[ 10  12  12  -7   0 -17 -33 -52] = T
[  5  31  -5 -20 -11  12 -10   2] = V
[ 30  31  -5 -20 -11  12 -10   2] = J
[ 14  22  -8 -14  -1   0  -1   9] = R
[ 10  12  12  -1  -6 -17 -33 -49] = K
which: [  5  31  -5 -20 -11  12 -10   2]  V
both R K:   [-1]
which: [ 10  12  12  -1  -6 -17 -33 -49]  K
which: [22 -8]  R

[ 1  0  0 -1  1  1  0  0  0  0  1  0  0  0  2  3  9 17 28 38 47 52 55 55
 55 56 55 55 57 55 56 56 56 55 55 55 56 56 54 55 55 56 55 57 56 56 56 55
 55 55 55 55 56 56 56 55 55 56] -> E
[ 0  0  0 -1  0  1  0  0  0  0  0  0  0 -1 -1  0  0  0 -1  1 -1  0  0  0
  0  0  0  0  0  0  1  1  0  0  0  2  5  9 17 29 40 48 51 54 55 55 55 55
 55 56 55 56 56 56 57 55 55 55] -> Z
[ 0  0  0  0  1  0  1  1  0  0 -1  0 -1  0  1  1  0  0  0  1  0 -1  0  0
 -1  1  0 -1  1  1  0  2  6 10 22 31 43 49 53 55 54 55 56 55 56 56 55 54
 56 55 56 55 56 55 55 55 57 56] -> F
[ 0  0 -1  0  0  0  0  0  1  0 -1  0 -1  0  0 -1  0  0  0  1  2  5  9 18
 28 49 48 51 55 55 56 55 56 56 55 56 55 56 55 55 56 55 56 56 56 55 55 56
 57 56 56 56 55 55 56 55 57 55] -> G
[ 0  0 48 -1  0  0  1  2  3  7 13 24 35 43 50 53 54 54 55 55 55 54 56 56
 55 56 57 56 56 56 57 55 56 56 55 55 55 55 57 56 56 55 56 56 57 55 56 55
 56 55 56 55 55 57 55 56 55 56] -> A
which: [ 0  0 48 -1  0  0  1  2  3  7 13 24 35 43 50 53 54 54 55 55 55 54 56 56
 55 56 57 56 56 56 57 55 56 56 55 55 55 55 57 56 56 55 56 56 57 55 56 55
 56 55 56 55 55 57 55 56 55 56]  A
which: [56 55 56 55 55 57 55 56 55 56]  A
which: [ 1  0  0 -1  1  1  0  0  0  0  1  0  0  0  2  3  9 17 28 38 47 52 55 55
 55 56 55 55 57 55 56 56 56 55 55 55 56 56 54 55 55 56 55 57 56 56 56 55
 55 55 55 55 56 56 56 55 55 56]  E
which: [56 56 57 55 56 56]  A

[-1  2  0 11 47]  pozu
[ 2  0 11  6 36]  Pud
[ 0  0  0  4 33]  Fis
[-1  0  0 11 48]  bov
[ 0  0  5 36 47]  zifez
[ 1 21 52 23  1]  Retil
[ 1 35 36 47  5]  kenav
which: [ 0  0  5 36 47]  zifez
which: [-1  2  0 11]  pozu
both Fis zifez:   [0]
which: [0 0 0]  Fis

[ -3   5  35 -43  58   6 -20 -58  31  11  25  10 -38 -10 -16  11  19  30
 -20 -32  33 -11  30 -32  13 -15  -9 -41  28 -19  52  12] : Fik
[ 10 -29 -36  -1  27 -35 -16 -34 -28  35   4  23  58   7  40  11  19 -35
 -12  46  22  -2   4  31  -3 -22 -31  39  39  -3 -25 -36] : gifoz
[-58  31  11  25  10 -38 -11 -16   9  52  30  17 -23  27  11 -26   4  38
  29  -5 -29 -56 -39 -10   0  30  -3  16  -1   5 -20 -52] : kuzu
which: [-58  31  11  25  10 -38 -10 -16  11  19  30]  Fik
which: [-58  31  11  25  10 -38 -11 -16   9  52  30  17 -23  27  11 -26   4  38
  29  -5 -29 -56 -39 -10   0  30  -3  16  -1   5 -20 -52]  kuzu
which: [  7  40  11  19 -35 -12  46  22  -2]  gifoz
which: [ 10 -29 -36  -1  27 -35 -16 -34 -28  35   4  23  58   7  40  11  19 -35
 -12  46  22  -2   4  31  -3 -22 -31  39  39  -3 -25 -36]  gifoz

[34 29 36 39] : rop
[29 41 31 37] : zere
[30 37 36 35] : mis
[29 41 40 45] : gorap
[34 32 30 35] : dotu
[35 36 35 45] : zeli
[42 34 31 35] : Romu
[46 36 37 34] : Nav
both mis Romu:   [35]
both zeli rop:   [36]
which: [30 35]  dotu
both Nav dotu:   [34]

[-18   5  -8  31  19  10  -3  -6 -20  15] : zenar
[23 29 25 -9  5  3 13 -3 -3 15] : somi
[ 11 -13 -30   4 -16 -10  -1   7  16 -25] : Fiv
[-6  8 10 43 -1  1  0 16  3 12] : sefi
[-28  -5  -2  35   1  21   7 -10  -6  24] : mufi
[-14 -22 -37   8   4  -7 -15  -6  -2  -3] : gitam
[-21 -24 -28  14   4 -10 -29  -1   1   3] : Kot
[-1 15 39  9 -7 -2  6 22  8  1] : Ludis
[-31 -31  10  -6 -11   8  -6   5   5 -12] : resi
[29 25 -9  5  3 11 -3 -3 -7  3] : dezak
[ -6  -4 -26   2 -10   1   4 -19  -1  -3] : gub
[  3 -10  23 -12  -6  22   9 -18   2  28] : vuk
both resi somi:   [5]
which: [10 -6]  resi
which: [  4 -10 -29  -1   1]  Kot
which: [29 25 -9  5  3 13 -3 -3]  somi
which: [  4 -10 -29  -1   1   3]  Kot

